Below is a small trained network, with its code and all its weights. Each question gives an input and a class and asks what happens when units are switched off, that is, made to give their printed mean instead of their output.

import numpy as np


def w(rows, s, z=0):
    codes = np.array(rows[::2]) - 128.0
    scale = np.full(codes.shape[1], s)
    scale[-1] = z or s
    return codes * scale


def f(y):
    return np.maximum(y, 0)


def log_softmax(a):
    a = a - a.max(-1, keepdims=True)
    return a - np.log(np.exp(a).sum(-1, keepdims=True))


def net(x, mask):
    res = np.array(x, float).reshape(1, 4) / 4 @ E
    y = f(res @ A[0][:, :-1].T + A[0][:, -1])
    res = res + np.where(mask, y, B[0][:, -1]) @ B[0][:, :-1]
    return log_softmax(res[-1] @ U[:, :-1].T + U[:, -1])


A, B = {}, {}
E = w([
[99,231,106,65,140,211,132,204],'x0',
[152,112,254,20,221,147,246,163],'x1',
[190,134,140,207,133,163,153,237],'x2',
[134,98,114,109,109,148,113,144],'x3',
],0.015)
A[0] = w([
[210,42,154,250,150,104,148,193,151],'N0',
[107,215,87,109,95,159,126,155,123],'N1',
[90,204,128,11,96,198,103,86,132],'N2',
[34,244,74,5,135,167,84,120,161],'N3',
[154,169,180,37,179,165,196,223,62],'N4',
[99,44,115,67,152,46,105,19,254],'N5',
[141,210,109,158,150,201,134,251,86],'N6',
],0.012,0.0073)
B[0] = w([
[255,115,124,135,163,90,149,136,214],'N0',
[108,94,136,181,143,132,91,156,199],'N1',
[113,153,109,131,170,80,152,120,212],'N2',
[110,173,74,139,214,141,98,121,252],'N3',
[166,182,141,84,100,151,179,53,239],'N4',
[63,104,169,96,69,148,130,64,255],'N5',
[99,147,139,148,11,177,82,180,222],'N6',
],0.022,0.025)
U = w([
[140,165,124,143,35,159,79,2,231],'0',
[208,103,87,179,91,48,92,103,138],'1',
[103,155,73,154,196,112,79,106,137],'2',
[134,157,123,178,76,162,79,167,5],'3',
[73,78,218,22,140,142,230,115,117],'4',
[200,106,211,82,167,144,233,168,138],'5',
[97,206,100,40,215,129,219,157,48],'6',
],0.011,0.0033)

Each question gives the input, the list of numbers given to net, and the class t.
The units are the neurons (one row each of A and B). Each row of codes is followed by its name. A weight is (code - 128) times the scale printed after its matrix; where a second scale follows, it is the last column's (A, B and U).
mask holds one flag per neuron, in row order. A switched-off neuron (its flag False) gives its mean, the last column of its row in B, instead of its output. The means were averaged over made-up inputs and are rounded, as every weight is.
A unit's drop is (log p(t) with every unit on - log p(t) with that unit switched off) / (log p(t) with every unit on - log p(t) with every unit switched off).
The circuit of an input: a set's keep is (log p(t) with only the set's units on - log p(t) with every unit switched off) / (log p(t) with every unit on - log p(t) with every unit switched off). Starting from all 7 units, units are removed one at a time, each time the one whose removal leaves the highest keep (on an exact tie, the one counted first), for as long as the keep stays at least 0.8.
units of the circuit, in order: the units of the circuit, biggest drop first
most important unit: the unit with the biggest drop
k most important neurons: the k neurons with the biggest drops, biggest first
drop of u: that unit's drop, to one decimal
input [-5,0,3,-4], class 1: most important unit => N4
input [0,5,3,2], class 5: 2 most important neurons => N5; N0
input [4,4,0,-1], class 6: 3 most important neurons => N5; N2; N3
input [-3,1,-1,0], class 4: units of the circuit, in order => N6; N3
input [0,6,-1,-4], class 4: 3 most important neurons => N3; N6; N0
input [-2,1,-1,0], class 4: 2 most important neurons => N6; N3
input [4,0,3,0], class 3: 3 most important neurons => N5; N6; N1
input [-1,5,1,-6], class 5: units of the circuit, in order => N5; N3
input [7,6,4,7], class 0: 2 most important neurons => N4; N6
input [1,-2,-1,0], class 2: 2 most important neurons => N4; N6
input [1,3,-6,7], class 6: 3 most important neurons => N3; N6; N2
input [-8,2,6,5], class 5: 3 most important neurons => N6; N3; N1
input [0,8,4,3], class 5: 3 most important neurons => N5; N0; N3
input [-4,5,1,-8], class 5: units of the circuit, in order => N0
input [-2,5,-8,4], class 4: 2 most important neurons => N5; N6
input [2,6,5,5], class 0: drop of N4 => 2.0
input [6,2,-3,8], class 6: drop of N4 => 0.2
input [4,3,-3,4], class 6: drop of N6 => 0.0
input [4,-1,7,-6], class 3: drop of N5 => 0.2
input [6,-6,0,7], class 2: units of the circuit, in order => N3
